(in the rows, 128 means zero)
Each row is followed by its group and then its class within the group.
[157 163  80  80 134 162  98 133 115 169 159 118 123 114 124 109 137 122
 132 171 119  92 115 252 126 133 146  99 118 119 153 111 140 136 130 121
 108 127 126 143  89 139 132 122 132 156  99 105 162 122 121 130 134 148
 118 120  75  91  97  82 155 165 115 133 121  85 149 127 121 144  91 184
  91 133 130 125  83 145 144]
S/<80>
[167 143 104 104 129 103  97 149 115 144 126 125 119 128 123 130 130 117
 133 156 128 113  97 227 142 142 139 109 126 119 117 140 140 136 141  90
 120 119 107 135 155 112 149 157 129 131 118 129 127 124 154 121 116 137
 152 124  72 103  60 113 115 151 140 138 133  96 163 140 154 133  65 137
 112 138 139  89  24 105 137]
S/<82>
[133 138  88  80 137 141 167 168 123 138 148 123 114 102 142 126 154 138
 126 163 107 101 125 179 128 162 164 122 115 100 172 149 150 135 136 145
 111 123 115 152  84 107 138 108 124 135 112 136 141 114 147 116 119 171
 120 150  42 114  89 112 131 144 114 136 129  83 215 123 127 149  11 157
  90 145 135 100  85 106 130]
S/<80>
[150 161  90  81 126 129 252 169 112 157 144 124 114 125 146 102 135 126
 127 150 121 117 119 173 122 137 144 133 114 122 173 146 151 129 123 100
 139 124 136 145  80 109 164  92 111 139 139 132 168 117 149 114 127 165
 146 151  81 110 139 119 116 128 106 134 115  96 175 131 135 128  81 155
  87 143 123 112  91 162 135]
S/<82>
[128 154  96  86 139 147 137 131 117 123 143 109 121 125 126 128 140 129
 134 110 124 117 118 210 137 136 134 116 122 129 147 130 136 133 128 118
 129 124 107 147 104 121 142 132 127 139 104 132 181 103 150 126 105 176
 117 121  45 161 111 109 130 146 122 141 126  97 164 150 141 120  27 138
 109 126 155 126  68 118 142]
S/<72>
[141 142  91 111 141 148  67 151 122 129 133 112 119 114 160  93 119 112
 141 188 129 129 123 252 143 142 145 125 141 125 187 140  86 142 130 123
  93 117 140 143  86 109 133 110  98 123 102 136 237 203 146 110 121 132
 122 117  78 110 129 122 151 151 127 142 113  77 142 123 109 142 114 158
  74 117 155 122 123 147 134]
S/<80>
[ 92 140 117 123 155 143 196  77 116  98 100 129 120 125 141 145 140 117
 112  79 135 122 110 147 137 143 134 130 100 115 128 144 113 132 131 105
 130 151 100 139  61 137 159 123 128 143  84  96  65 117 150  97 147 157
  88 164 134  89 113  94 135 116 167 144 141 116 138 133 147 152  93 135
 161 112  89 104 141 121 134]
G/<69>
[121 141 107  95 120 144 139  64 128 103 138 116 133 141 145 146 141 128
 117  98 153 129 108  61 120 135 121 118 130 128 112 124 103 132 126 122
 112 124 124  95 111 125 156 128 130 134 108 134  97 129 128 128 122 139
 100 146  74 207 124 120 133 115 138 131 129 140 200 126 132 149 100 121
 191 127 104 124 230  82 134]
G/<69>
[164 158  79  98 129 154 140 165 116 153 138 132 111 132 135  99 140 142
 133 173 130  91 138 156 125 148 158 130 126 109 121 146 134 123 127 112
 120 131 103 142 141 112 144 142 144 135 104 135 127 128 150 119 117 125
 118 130  34 103 111 118 121 164 114 122 117  93 234 126 115 117  38 176
 102 145 132 117   7 117 138]
S/<82>
[119 156 126  94 128 154 163  76 121 103 118  98 251 108 126 146 131  92
 128 108 139 133  78 139 162 126 121 131 122 109 107 153  97 105 125 137
  98 139  98 135 110 124 158 158 145 138  85 117  90 107 149 103 133 140
 106 127  79 103 110 110 140 124 145 128 111 118 166 118 143 121  41 155
 197 124  87 114 102  99 126]
G/<68>
[166 151  93 111 131 165  99 110 127 168 134 110 126 123 127 118 123 128
 138 169 133 132 110 252 146 132 141 107 140 135 162 145 134 127 141 114
 128 104 135 149 127 116 133 148 132 131 108 140 211 128 124 117 133 118
 124 121  20 163 111 117 138 145 130 136 126  94 146 122  91 129  71 130
  97 123 145 138  46 150 139]
S/<80>
[154 155 105 120 132 158 142 161  89 156 133 134 130 119 149 124 138 122
 130 158 135  69 145 195 125 133 154 159 123 134 102 142 154 135 147 132
 108 137 130 157 114 123 152 129 139 132 131 127  99 125 127 131 139 169
 115 143  76 117 120 108 138 142 115 135 108 100 198 127 135 127  54 145
 113 129 143 116  42 136 125]
S/<72>
[146 165 119 150 114 149 119 142 120 137 137 132 113 120 128 122 146 134
 132 154 133 112 122 152 135 143 162 124 169 152 122 132 153 131 130 119
 138  73 118 139  94 108 135 113 107 149 118 128 196 127 139 106 133 144
 129 131  76 133 113 130 147 139  99 126  97 103 133 119 134 130  70 143
 165 137 140 123 113 122 119]
S/<72>
[141 143 114  96 129 162 117 132 122 133 129 108 126 117 133 120 140 132
 133 164 136 128  97 245 135 143 150 113 114 130 171 144 136 128 143 117
 121 103 140 131  91 107 135  92 116 142 107 124 194 142 151 138 120 152
 127 132  54 141 102 109 145 151 111 146 131 106  90 117 115 137 107 161
  73 140 148 140 136 114 156]
S/<80>
[159 135  93 100 137 171  74 174 121 140 127 144 119 128 130 103 127 131
 129 200 118 122 135 206 136 147 156 124 133 115 151 160 116 131 130 128
 140 123 133 161 137 113 131 141 134 123 142 143 192 125 131 116 145 136
 143 114  60 113 111 118 137 103 121 141 128 107 149 163 111 145  99 157
  72 118 159 122  66 140 121]
S/<82>
[159 160  68 103 128 129 147 155 129 167 115 107 109 121 132 118 135  99
 124 157 124  98 125 227 133 135 137 108 112  93 162 163 150 126 111 114
 120 129  90 143 124 126 135  91 129 118 124 146 222 120 143 128 126 152
 128 145  54 114  93 126 138 147 120 115 143  88 165 119 132 139  46 114
  69 155 127  93   4 130 165]
S/<80>
[ 73 143 108 126 123 119  82 119 117  72 149 129 130 122 137 137 123 133
 146 147 156 112 124  57 105 132 107 131 119 128 123 117 114 152  99 133
 119 115  54 121  51 126 130 131 125 143 105 104 164 136 135  91 169 167
 109 133 109 159 126 152 140 138 127 149 133 120 185 127 118 128 139 111
 182  98 129 115 240 102 123]
G/<83>
[ 92 144 134 116 129 132 106  93 132  92 135 107 121 114 136 142 135 142
 119 149 135 105 121 105 128 133 143 113 128 109 117 121 118 130 112 136
 116 153 146 134  31 118 129  96 117 123  86 110  72 132 136 118 127 156
 114 126  98 130 126 123 130 133 134 146 125 107 187 146 143 124 125 140
 190 132 119 124 252 115 118]
G/<83>
[151 130 100 104 108 136 150 139 119 146 142 118 128 118 131 127 138 133
 127 157 117 110 142 174 122 129 154 111 119 124 147 192 147 127 116 117
 105 130 113 147 111 116 130 126 141 134 117 128 140 135 130 129 141 146
 131 139  97 101 108 133 134 133 117 134 115  83 114 128 103 153 134 148
  81 137 126 107  95 133 140]
S/<72>
[174 164  99  87 142 159  99 124 122 142 125 136 130 124 141  95 140 115
 131 170 132  98 118 245 135 160 153 130 121 151 173 150 135 137 122 111
 126 112 126 172 117 100 176 100  62 156 113 155 227 116 123 118 126 157
 107 126   9 154 112 105 140 145 132 133 125  94 178 115 117 147  40 161
  93 138 144 115 120 107 158]
S/<80>
[157 144 118  98 131 148  91 134 115 135 149 118 123 140 133 113 112 133
 131 173 124 110 117 215 190 136 137 121 130 146 181 149 112 132 126 122
 128  91 131 146 129 109 187  95 124 134 123 118 252 140 136 107 119 146
 125 147  52 194 129 119 141 147 109 108 131  98 154 124 110 152  99 130
  84 124 147 137 170 127 141]
S/<80>
[156 152  93 117 125 163 132 143 121 150 138 132 121  83 122 117 119 130
 129 155 128 116 128 204 127 166 141 141 129 130 133 154 140 153 132 121
 146 140 102 149  97 118 124 111 119 135 109 170 139 124 152 121 119 150
 134 143  86  90  99 128 144 138 108 105 111  79 142 116 118 127  66 156
  72 120 147 116  49 124 135]
S/<72>
[109 118 141  91 146 132 209  63 128 108 134 101 121 105 145 148 155 135
 140  61 145 138 107 148 145 136 114 139 111 122 126 126 119 131 132 123
 112 145 102 134 114 135 160 143 119 128  89 119  76 129  78 138 129 131
  84 134  85 127 104 117 145 129 142 120 128 151 186 121  77 127  55 146
 185 117 115 115 130 103 119]
G/<69>
[120 143 124  79 139 150 170 104 125  87 130 120 146 139 136 144 136 127
 136  95 136 125 107  87 125 116 148 133 112 102 110 129 128 125 127 134
  96 124  87 132 133 138 164 147 127 118 123 112 133 118 130 102 133 127
 119 113  53 149 122 137 132 143 145 102 128 138 183 125 141 116  31 118
 179  89 100 116 122  69 116]
G/<68>
[141 160  88 110 129 124  80 192 151 125 143 135 138 123 138 120 138 203
 134 190 135 111 140 158 115 141 144 119 111 118 114 150 153 135 108 124
 129 148 129 152  91 136 138 111 152 140  94 138 158  96 138 116 158 150
 110 140  67 111 123 126 148 151  93 128 137  86 175 147 129 147  77 150
 104 133 125 110  63 121 133]
S/<72>
[116 153 120  91 126 139 211  79 168  85 129 147 118 126 123 153 140 129
 116  72 146  88 128  96 134 103 139 128 112 125 120 146 121 128 134 108
 102 137 120 138  79 125 163 128 119 133  87 116  28 120 130 127 135 137
 112 130  86 137 100 122 135 130 135 118 130 132 194 129 195 139  59 133
 186 125 123 110 131 103 113]
G/<68>
[132 130 115  93 132 166 212  51  96 125 119 125 144 115 115 111 123 129
 124  63 126 147  99 187 137 148 198 137 119 113 105 171 123 121 141 107
 127 148  90 141 128 153 161 155 148 132 105  77  19 117 140 123 126 102
 101 141 132  95 105 125 127 118 145 108 122  96 115 165 134 120  52 145
 148 131 104 105 114 103 107]
G/<69>
[101 138 109  87 129 145 188  87 119  88 123 121 128 123  95 150 131 134
 133 116 128 101 145 124 123 117 134 137 126 123  85  70 130 138 135 121
 101 138 102 145  73 139 180 151 128 131  88 108  26 107 135 144 126 132
 106  92  91 122 116 105 136 170 129 119 116 129 195 116 152 104  41 134
 177 120 117 101  95 107 118]
G/<68>
